[[141 125 123 113 117 140 120 142 127 146]
 [129 125 134 132 129 137 135 137 129 131]
 [135 129 129 122 125 133 125 130 121 132]
 [141 125 124 114 118 139 121 142 126 145]
 [130 128 129 126 127 130 127 129 125 130]
 [146 128 123 113 110 145 119 149 138 157]
 [145 127 122 113 111 144 119 149 137 156]]
Report the third-last entry, reading row by row.
149
The entry directly below 118: 127
Report the 1st entry, reading row by row.
141
Report the 4th-last entry, reading row by row.
119
Report the entry in the bottom-right corner.
156
The second entry on the diagonal from the top-right corner -> 129
The bottom-left entry -> 145
The smallest entry in the last row: 111
Report the top entry of the column that holds the smallest entry.
117
The smallest entry in the first column is 129
The 3rd entry on the diagonal from the top-right corner is 130
Report the entry just left of 134.
125
The smallest entry in the last column: 130
Report the first entry on the diagonal from the top-right corner.
146
The 2nd entry from the end, reading row by row -> 137
The entry just left of the largest entry is 138
Report the last entry of the largest entry's row.
157
Report the third entry, reading row by row.
123

Read these off the table that follows. Rows and columns are numbered from 1.
1) Which number is the bottom-right entry?
2) Which number is the entry at row 3, column 1?
3) Which number is the bottom-left entry?
4) Which number is the top-left entry?
5) Which number is the entry directly below the largest entry?
6) Which number is the entry at row 1, column 2?
7) Which number is the entry in row 3 and column 2?
8) Which number is the entry directly below 136?
129,126,121,136,126,128,129
124,108,130,125,121,142,134
132,120,125,130,124,130,127
133,102,129,131,124,147,131
137,125,106,152,119,121,129
119,140,138,113,134,120,128
130,126,123,134,127,127,132
124,132,134,122,132,130,129
132,137,138,121,140,131,115
126,110,123,135,120,138,140
128,144,127,128,132,116,127
133,133,140,118,139,132,117
1) 117
2) 132
3) 133
4) 129
5) 113
6) 126
7) 120
8) 125

Read these off the array that follows. Counting starts at 1.
1) Read off the bottom-left entry.
2) Read off the entry at row 3, column 1.
3) Read off the entry in row 1 and column 2.
4) Read off the entry in row 1 and column 1.
5) Read off the bottom-right entry.
6) Read off the entry just right of the smallest entry.
7) Read off the entry in row 2 and column 1.
8) Read off the entry just right of the largest entry.
[[122 124 117 129 121 126]
 [120 127 121 126 119 134]
 [130 129 134 132 131 127]
 [131 130 128 134 135 126]
 [131 126 137 137 132 124]
 [134 104 129 145 130 116]]
1) 134
2) 130
3) 124
4) 122
5) 116
6) 129
7) 120
8) 130

Read these off the array that follows. Counting starts at 1.
1) Read off the entry in row 1 and column 2.
2) Read off the entry in row 1 and column 1.
3) Read off the largest entry.
4) Read off the entry just right of the largest entry.
5) Read off the bottom entry of the column that holds the smallest entry.
6) Read off the entry in row 3 and column 3.
7) Read off the entry at row 1, column 3.
8) Read off the entry just left of the largest entry.
126  129  127  130  127  131  127  126  128  131  119  129  129  126
130  128  129  132  132  118  129  129  129  129  136  135  130  129
132  130  126  126  135  127  129  123  129  127  144  130  132  127
128  129  127  112  128  130  127  125  132  125  104  122  131  126
128  127  129  116  132  125  127  128  128  129  131  126  128  129
127  128  124  141  123  133  124  128  132  129  136  124  125  129
127  127  128  120  127  130  132  127  128  131  128  131  135  127
129  130  128  127  129  133  125  128  129  124  109  124  127  127
127  128  127  137  122  133  129  131  127  132  123  123  126  127
125  131  127  124  130  124  131  128  125  125  125  132  126  126
130  127  129  132  129  132  127  131  128  127  119  129  125  122
128  129  130  124  123  133  129  124  124  129  120  128  128  127
127  127  129  127  129  128  128  125  125  122  143  126  127  129
1) 129
2) 126
3) 144
4) 130
5) 143
6) 126
7) 127
8) 127
